[[107 116 124 137 118 140 120 111 119 138 123 119]
 [106 116 108 138 131 137 107 129 131 137 121 111]
 [123 129 134 128 128 137 128 122 134 129 131 120]]
->
[[123 129 134 128 128 137 128 122 134 129 131 120]
 [107 116 124 137 118 140 120 111 119 138 123 119]
 [106 116 108 138 131 137 107 129 131 137 121 111]]

[[132 111 105]
 [103 140 120]
 [125 116 134]
 [123 119 109]]
->
[[123 119 109]
 [132 111 105]
 [103 140 120]
 [125 116 134]]

[[112 147 111 109 117]
 [137 110 154 143 143]]
->
[[137 110 154 143 143]
 [112 147 111 109 117]]

[[110 154 155]
 [102 113 105]
 [103 141 129]]
->
[[103 141 129]
 [110 154 155]
 [102 113 105]]

[[124 108 119 121 147 119 131 107 119]
 [127 116 113 150 135 152 132 103 143]
 [140 138 129 120 105 111 140 142 114]
 [145 152 112 125 133 122 117 117 136]
 [149 146 104 135 119 135 120 130 144]
 [139 106 142 116 120 141 144 136 149]
 [116 131 137 107 121 144 113 141 136]
 [106 116 109 143 109 119 119 150 109]
 [127 138 114 149 102 144 126 146 119]
 [130 141 119 117 154 120 111 138 126]]
->
[[130 141 119 117 154 120 111 138 126]
 [124 108 119 121 147 119 131 107 119]
 [127 116 113 150 135 152 132 103 143]
 [140 138 129 120 105 111 140 142 114]
 [145 152 112 125 133 122 117 117 136]
 [149 146 104 135 119 135 120 130 144]
 [139 106 142 116 120 141 144 136 149]
 [116 131 137 107 121 144 113 141 136]
 [106 116 109 143 109 119 119 150 109]
 [127 138 114 149 102 144 126 146 119]]

[[128 133 129 134 125 125]
 [121 119 127 112 137 124]
 [120 118 130 139 145 130]
 [129 118 127 130 127 123]
 [129 124 126 154 145 128]
 [132 113 126 129 131 123]
 [135 133 131 138 134 127]
 [127 131 130 128 126 128]
 [129 134 128 117 133 131]
 [125 121 130 118 122 131]
 [129 124 129 126 115 132]]
->
[[129 124 129 126 115 132]
 [128 133 129 134 125 125]
 [121 119 127 112 137 124]
 [120 118 130 139 145 130]
 [129 118 127 130 127 123]
 [129 124 126 154 145 128]
 [132 113 126 129 131 123]
 [135 133 131 138 134 127]
 [127 131 130 128 126 128]
 [129 134 128 117 133 131]
 [125 121 130 118 122 131]]
---
[[135 130 140 140 132 126 127 140 129 113 141 123 118 122 133 120]
 [137 143 127 126 141 149 117 104 145 146 124 122 155 124 109 128]]
->
[[137 143 127 126 141 149 117 104 145 146 124 122 155 124 109 128]
 [135 130 140 140 132 126 127 140 129 113 141 123 118 122 133 120]]

[[131 122 125 125 124 142]
 [124 136 134 135 131 104]
 [131 127 126 126 127 134]
 [129 128 130 128 129 126]
 [127 129 130 129 129 124]]
->
[[124 136 134 135 131 104]
 [127 129 130 129 129 124]
 [129 128 130 128 129 126]
 [131 127 126 126 127 134]
 [131 122 125 125 124 142]]

[[147 150 148 149 150 151 154 149 149 149 150 148]
 [123 124 122 126 126 124 123 123 125 123 123 123]
 [154 149 151 150 148 150 141 149 147 150 150 148]
 [111 102 112 102 108 107 103 104 111 111 111 109]
 [106 114 108 112 112 108 115 113 112 108 109 113]]
->
[[147 150 148 149 150 151 154 149 149 149 150 148]
 [154 149 151 150 148 150 141 149 147 150 150 148]
 [123 124 122 126 126 124 123 123 125 123 123 123]
 [106 114 108 112 112 108 115 113 112 108 109 113]
 [111 102 112 102 108 107 103 104 111 111 111 109]]

[[134 147 156 157 139 138 148 134 142 134 142 145 149]
 [142 151 137 145 146 137 148 137 144 137 136 142 156]
 [137 140 136 138 134 143 140 144 136 142 137 139 135]
 [136 144 146 136 136 143 146 146 141 142 138 142 142]
 [138 142 142 137 137 141 139 140 136 141 135 135 133]
 [136 135 137 138 140 139 140 142 136 134 140 137 134]]
->
[[142 151 137 145 146 137 148 137 144 137 136 142 156]
 [134 147 156 157 139 138 148 134 142 134 142 145 149]
 [136 144 146 136 136 143 146 146 141 142 138 142 142]
 [138 142 142 137 137 141 139 140 136 141 135 135 133]
 [137 140 136 138 134 143 140 144 136 142 137 139 135]
 [136 135 137 138 140 139 140 142 136 134 140 137 134]]

[[125 125 128]
 [142 142 142]
 [121 107 113]]
->
[[142 142 142]
 [125 125 128]
 [121 107 113]]

[[144 105 103 124 121]
 [145 124 115  98 144]
 [108 125 142 154 115]]
->
[[108 125 142 154 115]
 [145 124 115  98 144]
 [144 105 103 124 121]]

[[116 122 129 105 119 105 122 119]
 [141 142 142 143 141 143 143 141]
 [114 114 117 109 116 109 116 113]
 [122 121 120 127 122 127 123 121]]
->
[[141 142 142 143 141 143 143 141]
 [116 122 129 105 119 105 122 119]
 [122 121 120 127 122 127 123 121]
 [114 114 117 109 116 109 116 113]]

[[117 117 128 117 120]
 [109 110 137 111 109]
 [112 112 142 113 108]
 [125 125 126 125 127]
 [116 116 139 117 113]
 [137 137 130 137 133]
 [139 138 103 136 154]
 [127 126 122 126 131]
 [109 109 131 109 113]
 [120 118 110 117 136]]
->
[[139 138 103 136 154]
 [137 137 130 137 133]
 [127 126 122 126 131]
 [125 125 126 125 127]
 [120 118 110 117 136]
 [117 117 128 117 120]
 [116 116 139 117 113]
 [112 112 142 113 108]
 [109 110 137 111 109]
 [109 109 131 109 113]]

[[150 108 130]
 [141 112 113]
 [145 119 141]
 [128 143 136]
 [122  99 118]
 [121 115 106]
 [140 132 116]
 [116 109 115]
 [136 124 118]
 [147 123 116]
 [135 117 111]]
->
[[128 143 136]
 [140 132 116]
 [136 124 118]
 [147 123 116]
 [145 119 141]
 [135 117 111]
 [121 115 106]
 [141 112 113]
 [116 109 115]
 [150 108 130]
 [122  99 118]]
---
[[105 119]
 [121 110]
 [144 106]
 [153 132]]
->
[[105 119]
 [144 106]]

[[127 129 131 132 140 120 127 116 106]
 [103 125 120 140 128 141 135 117 124]
 [153 127 138 133 132 129 136 132 141]
 [ 99 126 115 126 121 118 112 125 121]
 [131 137 130 120 116 125 119 116 106]]
->
[[127 129 131 132 140 120 127 116 106]
 [153 127 138 133 132 129 136 132 141]
 [131 137 130 120 116 125 119 116 106]]

[[124 154]
 [130 132]
 [120 136]
 [146 141]
 [134 128]
 [131 143]]
->
[[124 154]
 [120 136]
 [134 128]]

[[146 110 146]
 [127 126 131]
 [137 120 128]
 [111 130 143]
 [114 143 114]
 [131 128 125]
 [106 142 135]]
->
[[146 110 146]
 [137 120 128]
 [114 143 114]
 [106 142 135]]

[[142 123 121 144 124 137 123 146 112 142 130 140 134 122 106 112]
 [123 135 126 124 124 117 105 148 107 115 126 126 129 120 138 101]]
->
[[142 123 121 144 124 137 123 146 112 142 130 140 134 122 106 112]]

[[136  99 134 116  99 106 112]
 [120 127 140 111 132 135 105]
 [134 134 130 102 123 126 113]
 [122 156 123 147 147 153 139]
 [113 112 117 116 103 130 108]
 [121 139 130 117 138 143 115]]
->
[[136  99 134 116  99 106 112]
 [134 134 130 102 123 126 113]
 [113 112 117 116 103 130 108]]

[[120 123 121 127 129]
 [150 143 137 127 129]
 [126 125 137 127 136]
 [122 121 129 127 133]
 [134 125 130 127 126]
 [127 125 128 127 126]
 [122 117 133 127 131]
 [123 124 135 127 122]
 [121 153 122 127 124]
 [130 138 135 127 141]]
->
[[120 123 121 127 129]
 [126 125 137 127 136]
 [134 125 130 127 126]
 [122 117 133 127 131]
 [121 153 122 127 124]]
